Where the symbols take the points:
+: z494->z685, z130->z732, z980->z737, z630->z380, z166->z660, z956->z175, z370->z626, z869->z699, z394->z158, z880->z980, z735->z305, z82->z413, z330->z166, z425->z976, z852->z719, z958->z297, z175->z999, z986->z136, z578->z869, z612->z683, z450->z82, z991->z570, z297->z956, z670->z405, z413->z494, z635->z421, z498->z566, z806->z818, z818->z338, z977->z880, z600->z858, z954->z926, z926->z474, z390->z803, z962->z525, z737->z954, z732->z498, z858->z612, z145->z977, z999->z43, z525->z450, z326->z330, z405->z326, z945->z364, z976->z492, z699->z394, z900->z198, z719->z200, z683->z451, z410->z798, z136->z951, z605->z958, z685->z268, z43->z843, z570->z859, z458->z806, z660->z907, z158->z123, z566->z735, z421->z750, z907->z900, z200->z945, z951->z611, z474->z635, z750->z986, z451->z324, z305->z425, z859->z390, z380->z791, z198->z600, z268->z370, z364->z4, z798->z130, z19->z630, z319->z605, z791->z410, z803->z852, z626->z50, z50->z458, z338->z962, z843->z578, z97->z686, z674->z465, z465->z991, z611->z145, z123->z319, z324->z670, z492->z19, z686->z674, z4->z97
^: z494->z465, z130->z158, z980->z612, z630->z843, z166->z976, z956->z338, z370->z859, z869->z494, z394->z268, z880->z858, z735->z958, z82->z686, z330->z425, z425->z956, z852->z635, z958->z806, z175->z962, z986->z166, z578->z413, z612->z798, z450->z97, z991->z980, z297->z818, z670->z566, z413->z674, z635->z405, z498->z319, z806->z719, z818->z200, z977->z600, z600->z791, z954->z451, z926->z324, z390->z926, z962->z364, z737->z683, z732->z123, z858->z410, z145->z198, z999->z525, z525->z4, z326->z305, z405->z735, z945->z986, z976->z175, z699->z685, z900->z630, z719->z421, z683->z130, z410->z699, z136->z660, z605->z458, z685->z991, z43->z450, z570->z737, z458->z852, z660->z492, z158->z370, z566->z605, z421->z326, z907->z19, z200->z750, z951->z907, z474->z670, z750->z330, z451->z732, z305->z297, z859->z954, z380->z578, z198->z380, z268->z570, z364->z136, z798->z394, z19->z43, z319->z50, z791->z869, z803->z474, z626->z390, z50->z803, z338->z945, z843->z82, z97->z611, z674->z977, z465->z880, z611->z900, z123->z626, z324->z498, z492->z999, z686->z145, z4->z951
§: z494->z410, z130->z954, z980->z268, z630->z145, z166->z364, z956->z166, z370->z732, z869->z858, z394->z683, z880->z685, z735->z421, z82->z380, z330->z945, z425->z986, z852->z958, z958->z326, z175->z660, z986->z962, z578->z600, z612->z570, z450->z630, z991->z394, z297->z330, z670->z852, z413->z791, z635->z806, z498->z474, z806->z305, z818->z425, z977->z494, z600->z465, z954->z626, z926->z50, z390->z319, z962->z492, z737->z370, z732->z926, z858->z991, z145->z413, z999->z907, z525->z19, z326->z200, z405->z719, z945->z175, z976->z136, z699->z612, z900->z686, z719->z297, z683->z859, z410->z980, z136->z525, z605->z405, z685->z798, z43->z900, z570->z158, z458->z735, z660->z4, z158->z451, z566->z635, z421->z818, z907->z97, z200->z956, z951->z450, z474->z458, z750->z338, z451->z390, z305->z750, z859->z123, z380->z977, z198->z674, z268->z130, z364->z999, z798->z737, z19->z611, z319->z670, z791->z880, z803->z605, z626->z498, z50->z566, z338->z976, z843->z198, z97->z843, z674->z869, z465->z699, z611->z82, z123->z324, z324->z803, z492->z951, z686->z578, z4->z43

In the rows, 60 stands for zero.

The rows follow the links: the fewer symbols apart two points are, the more alike their rows tend to be.

Each row is also shifted at random along 6 hidden directions that mean nothing.

One row for each point, in no order:
Each row is one point's numbers.
row 1: [  33   47   56   46   60   75   62   55   62   71   56   80   65   64   62   43   63   62   55   77   48   62   50   58   62   46   59   46   56   42   53   62   64]
row 2: [  47   49   79   57   55   68   53   53   67   65   64   70   49   53   40   78   55   37   70   77   45   64   54   57   72   60   49   53   42   49   63   64   56]
row 3: [  43   77   39   63   62   66   63   59   60   65   63   61   79   68   78   48   68   76   52   58   76   59   65   65   45   45   67   50   72   63   68   52   66]
row 4: [  55   58   71   65   59   51   75   73   68   42   49   57   47   63   50   79   45   59   58   56   70   70   68   48   59   80   52   67   58   66   68   62   51]
row 5: [  68   60   49   65   70   65   73   66   62   45   49   58   62   65   59   65   47   84   62   60   44   58   63   67   71   81   56   67   69   64   73   63   54]
row 6: [  75   67   63   55   50   51   49   41   41   65   74   51   54   58   59   58   69   57   66   49   50   36   58   73   45   48   67   60   59   74   66   59   64]
row 7: [  83   78   32   84   81   71   65   65   62   58   61   49   82   67   69   77   52   85   68   57   49   67   69   75   77   75   61   68   78   54   85   57   57]
row 8: [  74   75   50   70   69   53   76   83   72   45   56   47   69   74   64   58   49   74   43   45   81   73   74   44   58   75   52   69   65   61   72   58   59]
row 9: [  59   62   48   45   62   73   45   57   58   73   65   70   71   56   68   35   73   65   51   66   70   50   48   64   63   47   57   49   59   68   44   57   67]
row 10: [  58   75   60   58   65   74   56   69   70   46   70   73   64   67   49   70   59   80   61   69   55   62   62   55   67   69   48   54   52   49   82   53   58]
row 11: [  80   80   66   62   53   53   38   48   51   62   82   49   57   53   54   69   72   53   68   51   65   44   62   67   51   52   62   60   53   73   69   53   63]
row 12: [  60   70   47   50   65   76   53   56   61   63   64   67   67   60   57   53   60   72   56   66   61   46   52   69   69   63   47   48   57   79   68   60   61]
row 13: [  72   71   44   71   70   72   54   52   59   68   65   54   71   58   59   79   56   64   70   62   53   55   60   78   74   66   56   59   67   71   78   61   58]
row 14: [  93   74   35   67   78   67   58   75   63   58   56   49   77   64   69   56   55   84   50   49   76   60   60   65   75   76   54   69   74   76   62   59   58]
row 15: [  58   51   87   56   51   44   68   77   76   43   54   55   41   55   44   58   49   39   49   57   74   70   64   33   60   72   45   64   41   61   49   65   56]
row 16: [  59   61   60   55   52   52   63   47   46   58   64   58   56   65   65   52   66   67   63   53   45   47   61   66   42   52   70   60   63   59   67   58   63]
row 17: [  51   60   64   49   52   50   66   63   55   46   55   64   52   62   63   47   64   73   53   54   68   51   61   55   43   60   63   59   61   69   56   57   59]
row 18: [  21   38   55   51   52   51   89   59   59   55   34   66   59   59   77   26   56   62   50   64   51   60   60   56   46   51   70   54   66   58   39   68   62]
row 19: [  54   48   54   53   63   59   78   74   67   60   44   58   61   69   65   43   48   59   39   55   75   69   58   46   60   65   51   60   63   66   49   70   59]
row 20: [  30   47   71   52   48   54   62   57   52   68   52   71   48   62   63   69   68   49   56   58   89   68   56   51   38   46   70   57   64   62   49   57   57]
row 21: [  41   62   64   46   49   59   54   50   63   58   67   67   61   50   61   30   69   55   58   70   48   43   57   61   54   45   56   44   46   64   51   59   67]
row 22: [  60   53   41   58   71   66   83   65   63   53   45   59   69   71   69   40   47   82   51   60   39   56   60   64   67   70   55   61   69   59   65   69   60]
row 23: [  73   58   61   63   56   45   60   60   56   59   54   43   53   53   63   59   58   50   58   46   75   54   62   62   55   64   62   68   64   83   50   64   58]
row 24: [  27   49   77   62   46   54   63   42   50   66   61   68   47   60   57   82   65   42   75   68   49   65   62   62   41   44   75   55   59   44   67   57   58]
row 25: [  54   71   65   58   57   46   67   85   69   32   50   62   53   60   63   57   60   80   45   51   97   67   69   42   50   75   57   65   62   73   53   50   56]
row 26: [  69   89   59   71   60   58   42   64   60   56   76   55   65   58   59   83   71   67   64   52   91   62   67   61   52   59   64   61   63   69   75   44   60]
row 27: [  26   31   80   48   43   48   61   55   46   67   41   73   36   52   61   72   67   40   63   60   88   67   51   54   40   50   76   61   66   68   32   60   54]
row 28: [  32   58   57   53   60   73   56   54   54   59   53   82   58   57   60   75   65   74   70   74   64   58   52   71   60   60   65   51   66   66   65   53   55]
row 29: [  74   50   67   75   70   62   56   73   64   64   53   59   55   62   53   94   54   52   66   57   75   87   61   52   73   72   62   76   67   45   56   57   51]
row 30: [  64   66   31   59   72   75   65   59   68   69   59   56   83   62   70   34   54   70   51   65   48   51   57   71   75   59   50   51   63   68   63   67   66]
row 31: [  55   63   73   62   52   43   67   63   56   31   52   57   43   51   56   70   57   72   68   55   60   53   67   60   51   76   64   66   60   73   63   56   53]
row 32: [  80   67   63   65   60   49   65   66   60   49   59   44   52   59   54   72   51   59   58   46   70   56   65   59   61   77   53   70   61   81   68   63   55]
row 33: [  69   45   60   64   65   59   66   68   59   70   49   57   57   67   60   73   52   50   55   53   71   78   59   52   64   64   62   71   68   52   53   65   56]
row 34: [  40   56   35   66   71   81   65   49   54   84   51   68   75   68   70   79   58   65   65   68   64   68   55   78   64   52   67   53   80   61   72   62   57]
row 35: [  61   76   75   52   51   55   37   70   69   57   75   62   57   50   52   54   73   48   50   59   96   60   60   44   56   53   50   53   44   70   47   50   63]
row 36: [  52   55   65   68   57   48   78   65   64   48   50   52   54   62   60   62   50   57   59   55   56   68   70   52   54   67   63   65   61   55   63   64   57]
row 37: [  84   73   58   73   71   72   52   66   76   68   82   53   75   72   50   61   55   52   57   65   38   75   67   48   76   58   49   61   47   20   78   59   66]
row 38: [  57   71   60   66   56   55   58   56   51   62   68   58   59   68   63   78   67   63   63   51   77   64   65   60   41   52   71   63   68   57   74   51   60]
row 39: [  44   55   66   65   53   46   77   59   59   43   46   55   50   55   61   63   51   61   65   58   53   58   67   62   52   71   64   63   63   69   62   64   55]
row 40: [  84   54   70   63   56   50   63   47   51   56   61   45   44   55   47   74   49   48   74   51   32   44   60   71   64   73   56   70   55   73   70   71   56]
row 41: [  67   70   63   75   70   69   49   74   73   63   65   60   65   61   49   94   55   50   63   63   84   83   63   51   76   70   52   65   59   52   69   54   54]
row 42: [  52   76   42   49   69   78   60   70   70   55   59   70   73   64   60   49   58   82   45   66   78   52   56   61   69   67   43   46   59   82   68   58   60]
row 43: [  30   35   61   65   54   48   74   57   51   69   36   62   52   56   74   70   60   46   62   57   80   75   60   60   45   53   80   65   77   63   40   62   55]
row 44: [  51   69   48   55   57   63   52   50   57   69   68   61   72   55   71   36   72   63   58   63   57   47   57   69   54   42   64   48   59   65   54   57   68]
row 45: [  63   42   58   62   66   59   75   71   66   72   50   55   63   75   64   54   49   48   47   55   61   81   61   44   61   57   59   68   63   38   52   68   61]
row 46: [  78   53   61   61   64   62   46   57   58   66   55   56   54   45   54   73   58   48   68   60   65   55   52   70   79   72   55   66   61   81   46   64   55]
row 47: [   7   55   57   59   63   78   75   65   67   50   46   92   64   70   62   77   58   84   64   82   58   79   60   57   56   60   65   48   67   35   74   51   54]
row 48: [  99   52   83   54   56   51   47   64   61   52   66   49   39   50   37   65   52   42   62   53   48   51   55   52   75   77   44   72   41   66   51   68   56]
row 49: [  62   56   49   60   68   69   61   60   66   64   54   58   67   53   61   51   54   59   59   66   53   57   56   68   78   66   52   57   60   69   53   66   59]
row 50: [  51   57   72   66   57   48   64   77   61   53   53   64   53   68   64   75   64   60   54   52   90   86   67   39   44   59   73   71   66   39   52   50   57]
row 51: [  52   74   64   57   54   57   54   64   67   56   72   62   64   62   60   50   68   59   51   60   74   61   65   49   49   50   58   52   51   55   62   52   65]
row 52: [  65   62   68   66   51   47   53   44   35   56   60   57   42   56   58   99   68   65   81   48   68   49   61   78   42   64   79   70   74   79   71   53   51]
row 53: [  60   58   54   71   71   68   65   73   73   57   52   62   68   62   60   67   51   64   58   66   62   78   63   55   77   71   55   64   64   47   60   59   57]
row 54: [  99   65   43   67   73   68   50   55   64   76   74   42   80   58   64   38   58   52   59   58   34   54   59   69   81   55   53   63   56   50   58   66   69]
row 55: [  42   57   74   44   51   64   49   57   66   51   66   76   53   49   52   40   68   57   60   77   47   50   53   55   62   54   52   45   41   53   48   58   64]
row 56: [  56   54   46   59   66   70   60   53   61   67   51   60   65   50   62   58   55   57   65   68   55   50   52   76   77   65   53   54   63   81   55   67   58]
row 57: [  52   77   64   62   52   55   65   52   56   44   71   59   58   65   57   63   61   73   67   59   40   49   70   64   45   58   63   55   55   55   85   54   61]
row 58: [  61   67   52   65   69   76   51   60   60   72   67   68   70   69   59   80   63   65   63   65   66   70   57   63   65   56   60   58   66   47   74   54   59]
row 59: [  59   54   62   37   46   47   64   47   47   47   56   58   48   50   64   20   65   70   56   55   40   24   54   69   48   57   59   54   54   88   46   67   64]
row 60: [  51   80   51   51   62   68   46   72   65   51   62   72   68   55   64   54   71   82   51   63   99   57   58   59   60   62   54   51   61   81   55   47   60]
row 61: [  60   35   74   65   55   51   68   52   53   73   51   53   45   60   54   79   51   30   67   55   52   70   57   57   59   58   66   70   62   53   53   71   55]
row 62: [  32   55   70   61   58   69   57   56   61   58   60   81   57   60   56   77   65   64   73   77   49   72   59   59   59   55   67   54   59   33   65   51   57]
row 63: [  49   67   56   59   57   54   76   62   57   44   60   63   63   75   68   48   60   85   55   56   47   58   68   55   41   56   67   59   64   43   76   55   62]
row 64: [  84   35   48   45   65   63   56   56   59   88   55   52   68   58   70   14   59   40   44   57   47   53   45   58   74   47   55   61   57   58   22   76   70]
row 65: [  79   59   52   55   59   49   66   64   63   64   58   41   65   60   67   29   56   51   42   46   67   52   61   54   58   57   53   63   58   76   45   69   65]
row 66: [  72   51   59   62   55   45   64   53   53   65   56   44   58   54   68   44   61   47   59   49   54   53   61   63   53   52   69   66   63   65   45   65   63]
row 67: [  40   49   52   58   63   77   57   43   50   80   56   74   61   61   60   80   62   56   71   71   55   60   49   77   63   53   65   52   69   61   67   62   57]
row 68: [  67   85   46   61   63   66   44   56   56   57   72   60   72   54   67   59   72   80   64   59   71   47   61   74   58   58   63   54   66   78   69   49   62]
row 69: [  53   53   71   56   58   71   56   51   66   65   68   68   56   59   45   63   55   45   67   75   31   58   55   60   71   57   48   51   44   44   68   65   61]
row 70: [  67   64   50   62   67   69   43   62   60   71   54   59   61   45   58   82   60   52   62   59  101   58   51   71   77   71   52   60   68  101   50   60   53]
row 71: [  58   54   64   55   61   70   52   62   73   74   64   63   63   57   51   55   57   37   54   70   61   68   53   51   74   55   46   52   46   52   51   65   62]
row 72: [  76   58   55   60   67   62   68   66   62   48   53   55   60   63   56   55   49   74   59   58   41   55   60   62   72   78   51   66   60   62   66   65   57]
row 73: [  61   64   62   59   56   46   80   59   64   34   55   47   53   56   56   44   46   69   59   56   33   42   68   63   57   75   51   60   52   74   71   68   59]
row 74: [  84   60   62   66   58   43   52   66   56   68   60   41   57   54   66   60   64   42   53   41   90   64   62   53   55   58   65   72   65   74   41   60   61]
row 75: [  91   59   55   59   64   56   63   61   57   58   60   45   58   64   57   56   51   62   56   48   48   49   59   64   67   71   52   69   61   72   63   68   60]
row 76: [  81   78   51   63   69   73   50   58   61   58   80   62   75   70   58   56   65   79   64   64   31   56   63   65   67   57   58   57   55   34   82   53   66]
row 77: [  74   60   47   64   70   66   61   60   61   57   54   55   66   55   61   57   53   71   62   62   49   54   57   71   77   73   55   63   66   71   60   64   57]
row 78: [  67   59   62   65   56   44   60   62   52   55   53   51   54   54   66   62   63   60   60   48   76   59   63   61   51   63   71   70   69   73   50   58   58]
row 79: [  46   52   71   65   53   46   72   59   54   46   51   62   48   61   63   72   59   66   69   58   53   67   67   57   46   63   74   67   66   48   62   55   55]
row 80: [  55   69   82   64   50   56   44   47   58   49   76   64   48   46   45   80   67   53   83   70   40   52   63   66   58   59   63   56   46   50   72   51   58]
row 81: [  41   58   58   49   51   57   48   54   51   81   57   64   58   55   69   57   75   43   51   55  107   56   50   60   43   40   67   52   67   88   38   56   62]
row 82: [  67   48   70   53   56   70   42   40   51   79   74   67   55   55   49   64   66   40   75   70   29   52   49   69   67   46   61   55   49   43   58   63   63]
row 83: [  55   71   53   53   60   66   48   60   62   59   68   67   70   55   66   41   71   71   56   66   66   52   57   62   59   52   59   50   56   63   55   52   65]
row 84: [  84   61   49   81   71   61   72   49   46   56   56   47   59   68   59   96   47   78   82   51   25   57   67   82   66   78   70   76   78   55   92   63   52]
row 85: [  82   75   42   78   70   52   68   70   55   59   65   46   78   80   80   57   64   83   54   41   64   74   75   55   45   53   78   75   79   33   72   49   65]
row 86: [  67   47   70   60   63   61   58   66   68   56   54   61   53   53   51   65   51   50   64   66   50   67   57   54   78   71   53   65   52   51   49   64   56]
row 87: [  42   71   65   57   56   62   51   61   63   52   65   71   60   52   59   61   69   65   63   69   70   59   61   60   57   56   61   51   55   62   60   51   60]
row 88: [  73   85   49   58   65   69   43   63   61   52   74   63   71   57   62   53   70   84   60   61   64   48   60   67   64   62   55   55   59   66   69   49   63]
row 89: [  58   57   72   72   55   52   53   58   47   72   65   60   52   70   61   95   69   48   67   49   84   82   64   52   39   46   80   72   71   39   64   49   57]
row 90: [  75   64   62   61   54   53   47   51   51   81   77   51   64   67   64   54   73   42   56   48   68   62   60   55   44   35   69   61   59   47   57   56   68]

Some points, each with its row:
z578 row 82
z954 row 20
z999 row 7
z951 row 56
z19 row 30
z200 row 19
z82 row 42
z986 row 72
z719 row 15
z492 row 53
z268 row 51
z380 row 10
z145 row 67
z750 row 45
z660 row 46
z735 row 36
z674 row 76
z956 row 84
z458 row 66
z683 row 24
z130 row 57
z326 row 32
z50 row 79
z4 row 54
z980 row 21
z791 row 9
z166 row 5

Row, symbols taken left to right, then the row they reach:
row 49 + + ^ § § +: row 83
row 90 § ^ + ^ § +: row 23
row 39 § § § ^ ^: row 33
row 73 + + ^ § §: row 77
row 75 + + § § § ^: row 34
row 28 § § + § +: row 89
row 40 ^ ^ ^ + §: row 86
row 62 § + § + §: row 63
row 17 ^ ^ § + + §: row 61
row 88 § § ^ + §: row 6
row 81 § ^ + ^: row 27
row 11 § + + ^ ^: row 25

